Here is a tiny trained network, its code and every weight. The questions are about switching its units off for an input and a class, where a switched-off unit gives its printed mean instead of its output.

import numpy as np


def w(rows, s, z=0):
    codes = np.array(rows[::2]) - 128.0
    scale = np.full(codes.shape[1], s)
    scale[-1] = z or s
    return codes * scale


def norm(h):
    return h / np.sqrt((h * h).mean(-1, keepdims=True) + 1e-5)


def f(y):
    return np.maximum(y, 0)


def log_softmax(a):
    a = a - a.max(-1, keepdims=True)
    return a - np.log(np.exp(a).sum(-1, keepdims=True))


def net(x, mask):
    res = np.array(x, float).reshape(1, 6) / 4 @ E
    u = 0
    for l in range(3):
        y = f(norm(res) @ A[l][:, :-1].T + A[l][:, -1])
        res = res + np.where(mask[u : u + 10], y, B[l][:, -1]) @ B[l][:, :-1]
        u += 10
    return log_softmax(norm(res)[-1] @ U[:, :-1].T + U[:, -1])


A, B = {}, {}
E = w([
[130,129,129,129,129,128,125,128,129],'x0',
[64,201,138,55,107,190,19,108,136],'x1',
[143,174,142,61,47,124,199,177,170],'x2',
[38,236,195,201,146,99,166,128,88],'x3',
[135,48,212,161,32,214,110,254,141],'x4',
[90,73,109,80,52,36,85,210,56],'x5',
],0.0054)
A[0] = w([
[148,110,104,86,143,30,83,65,103,171],'L0N0',
[172,82,37,60,179,160,124,132,184,33],'L0N1',
[179,203,85,165,134,242,142,108,156,150],'L0N2',
[193,128,126,249,145,63,1,103,153,1],'L0N3',
[143,94,51,198,93,80,215,199,118,129],'L0N4',
[177,192,159,136,7,110,215,110,166,146],'L0N5',
[175,82,102,82,165,162,85,147,88,94],'L0N6',
[137,120,189,150,134,188,148,166,111,53],'L0N7',
[160,111,160,155,149,169,156,78,200,44],'L0N8',
[97,139,196,104,98,167,66,109,177,86],'L0N9',
],0.0068,0.0029)
B[0] = w([
[162,181,151,83,163,158,181,173,245,246],'L0N0',
[189,155,108,123,173,163,99,138,46,213],'L0N1',
[145,63,104,104,100,33,86,253,156,250],'L0N2',
[70,23,146,142,52,81,47,29,78,174],'L0N3',
[83,127,68,162,103,187,100,110,136,243],'L0N4',
[173,121,120,116,60,53,41,79,133,254],'L0N5',
[154,155,223,106,208,174,95,181,110,193],'L0N6',
[80,132,174,194,118,160,125,80,68,194],'L0N7',
[40,90,156,100,140,107,150,200,113,191],'L0N8',
[102,140,98,176,75,193,152,118,135,214],'L0N9',
],0.0067,0.0043)
A[1] = w([
[135,103,134,67,182,79,151,76,136,2],'L1N0',
[20,248,230,164,118,114,174,74,81,111],'L1N1',
[186,130,229,174,189,133,146,137,253,130],'L1N2',
[123,67,197,154,74,119,142,219,122,33],'L1N3',
[96,79,167,154,166,127,84,88,75,205],'L1N4',
[157,45,250,139,75,167,99,132,21,88],'L1N5',
[33,157,110,99,155,158,71,208,191,94],'L1N6',
[204,59,138,218,151,76,240,146,145,169],'L1N7',
[91,125,76,127,106,66,116,229,144,170],'L1N8',
[84,197,78,57,189,69,160,53,162,166],'L1N9',
],0.0066,0.002)
B[1] = w([
[129,213,195,208,129,128,243,91,236,160],'L1N0',
[185,116,78,123,179,104,85,215,115,244],'L1N1',
[16,116,136,70,150,109,114,185,154,176],'L1N2',
[106,183,88,105,117,165,140,168,137,236],'L1N3',
[141,153,220,50,89,111,85,79,217,195],'L1N4',
[100,190,172,134,132,187,184,160,165,254],'L1N5',
[103,39,2,157,118,78,198,71,57,222],'L1N6',
[98,127,31,104,57,131,78,131,47,188],'L1N7',
[56,84,213,150,242,94,159,56,156,223],'L1N8',
[61,133,173,175,62,161,145,134,165,237],'L1N9',
],0.007,0.0059)
A[2] = w([
[18,90,107,95,161,184,122,254,183,174],'L2N0',
[226,117,126,65,36,134,194,166,138,250],'L2N1',
[83,227,21,104,109,102,121,43,163,159],'L2N2',
[146,226,126,96,183,74,136,54,152,121],'L2N3',
[21,83,185,37,157,99,115,90,141,130],'L2N4',
[199,177,115,153,34,41,47,119,161,111],'L2N5',
[134,223,154,138,61,56,43,167,146,173],'L2N6',
[72,132,16,134,71,174,91,53,73,136],'L2N7',
[66,134,155,216,147,36,118,168,87,138],'L2N8',
[153,222,134,192,202,99,149,136,114,254],'L2N9',
],0.0067,0.0023)
B[2] = w([
[144,191,56,120,156,37,165,44,151,254],'L2N0',
[102,160,218,167,225,117,48,106,121,160],'L2N1',
[95,138,143,163,31,167,115,132,90,181],'L2N2',
[50,91,143,163,54,172,107,229,87,158],'L2N3',
[147,82,140,206,157,20,193,104,147,185],'L2N4',
[157,97,194,80,198,129,112,54,166,149],'L2N5',
[231,24,193,156,224,188,144,70,125,184],'L2N6',
[242,91,102,119,52,225,131,65,90,161],'L2N7',
[231,118,30,29,160,146,57,147,180,187],'L2N8',
[112,168,170,18,157,255,123,194,123,160],'L2N9',
],0.006,0.012)
U = w([
[73,147,137,151,121,176,135,177,165,138],'0',
[106,98,80,128,159,65,119,130,146,131],'1',
[181,129,109,102,198,155,75,177,125,122],'2',
[153,106,71,140,88,152,103,91,108,122],'3',
[143,122,116,133,156,127,123,89,170,186],'4',
[139,96,188,143,135,105,85,84,157,106],'5',
[156,118,137,172,174,134,181,125,84,54],'6',
[155,131,169,168,132,91,136,176,6,12],'7',
],0.018,0.011)

Each question gives the input, the list of numbers given to net, and the class t.
The units are the neurons (one row each of A and B). Each row of codes is followed by its name. A weight is (code - 128) times the scale printed after its matrix; where a second scale follows, it is the last column's (A, B and U).
mask holds one flag per neuron, layer by layer. A switched-off neuron (its flag False) gives its mean, the last column of its row in B, instead of its output. The means were averaged over made-up inputs and are rounded, as every weight is.
A unit's drop is (log p(t) with every unit on - log p(t) with that unit switched off) / (log p(t) with every unit on - log p(t) with every unit switched off).
The circuit of an input: a set's keep is (log p(t) with only the set's units on - log p(t) with every unit switched off) / (log p(t) with every unit on - log p(t) with every unit switched off). Starting from the 12 units with the biggest drops (on a tie, the unit counted first), units are removed one at a time, each time the one whose removal leaves the highest keep (on an exact tie, the one counted first), for as long as the keep stays at least 0.8.
units of the circuit, in order: the units of the circuit, biggest drop first
unit that matters most: the unit with the biggest drop
k most important neurons of layer l: the k neurons of layer l with the biggest drops, biggest first
input [-1,6,5,-1,0,-4], class 3: 3 most important neurons of layer 2 => L2N7, L2N2, L2N1
input [-2,7,6,7,5,0], class 2: unit that matters most => L1N1
input [-4,4,-4,0,4,-7], class 1: units of the circuit, in order => L0N2, L1N6
input [0,7,-5,-3,7,-2], class 0: 4 most important neurons of layer 0 => L0N6, L0N4, L0N7, L0N5
input [7,4,8,0,5,8], class 1: units of the circuit, in order => L1N8, L2N0
input [2,8,-5,-6,-4,0], class 3: units of the circuit, in order => L2N7, L2N2
input [-3,-2,5,8,-8,1], class 0: units of the circuit, in order => L2N3, L2N0
input [3,-1,-3,8,6,-2], class 2: units of the circuit, in order => L1N1, L2N8
input [-1,-5,0,4,-3,-4], class 3: 3 most important neurons of layer 0 => L0N0, L0N6, L0N4
input [6,6,-3,2,-2,5], class 3: units of the circuit, in order => L1N6, L2N7
input [-3,-1,5,-6,-4,-5], class 2: units of the circuit, in order => L0N1, L2N0
input [5,-8,8,-3,4,-2], class 3: 3 most important neurons of layer 1 => L1N7, L1N4, L1N3
input [0,-7,-8,6,-1,0], class 5: 3 most important neurons of layer 1 => L1N4, L1N6, L1N3
input [8,-6,5,6,0,5], class 4: units of the circuit, in order => L0N5, L2N8, L2N6
input [-6,-2,2,8,4,4], class 2: most important neuron of layer 1 => L1N1
input [-2,5,7,-5,5,-7], class 1: units of the circuit, in order => L0N2, L0N8, L2N0, L1N6
input [-2,-3,-2,-6,-3,-5], class 2: 3 most important neurons of layer 1 => L1N9, L1N6, L1N8
input [-4,1,5,2,3,4], class 5: units of the circuit, in order => L0N5, L2N6
input [-5,3,-3,-2,5,-6], class 1: units of the circuit, in order => L0N2, L1N6, L0N8
input [0,-5,5,-7,-2,-7], class 1: units of the circuit, in order => L0N2, L0N8
input [-6,7,3,8,7,7], class 2: units of the circuit, in order => L1N1, L1N9, L2N6
input [-1,-5,-7,2,7,4], class 0: units of the circuit, in order => L1N5
input [-7,4,-8,5,6,6], class 5: 3 most important neurons of layer 0 => L0N0, L0N3, L0N2
input [-6,-6,6,3,1,-2], class 3: 2 most important neurons of layer 0 => L0N4, L0N0
input [-6,1,2,-8,-7,-1], class 2: 2 most important neurons of layer 0 => L0N1, L0N6
input [-7,-7,5,-5,-5,5], class 3: 2 most important neurons of layer 1 => L1N7, L1N4
input [-4,-1,5,5,-5,-3], class 0: 4 most important neurons of layer 2 => L2N9, L2N0, L2N3, L2N2
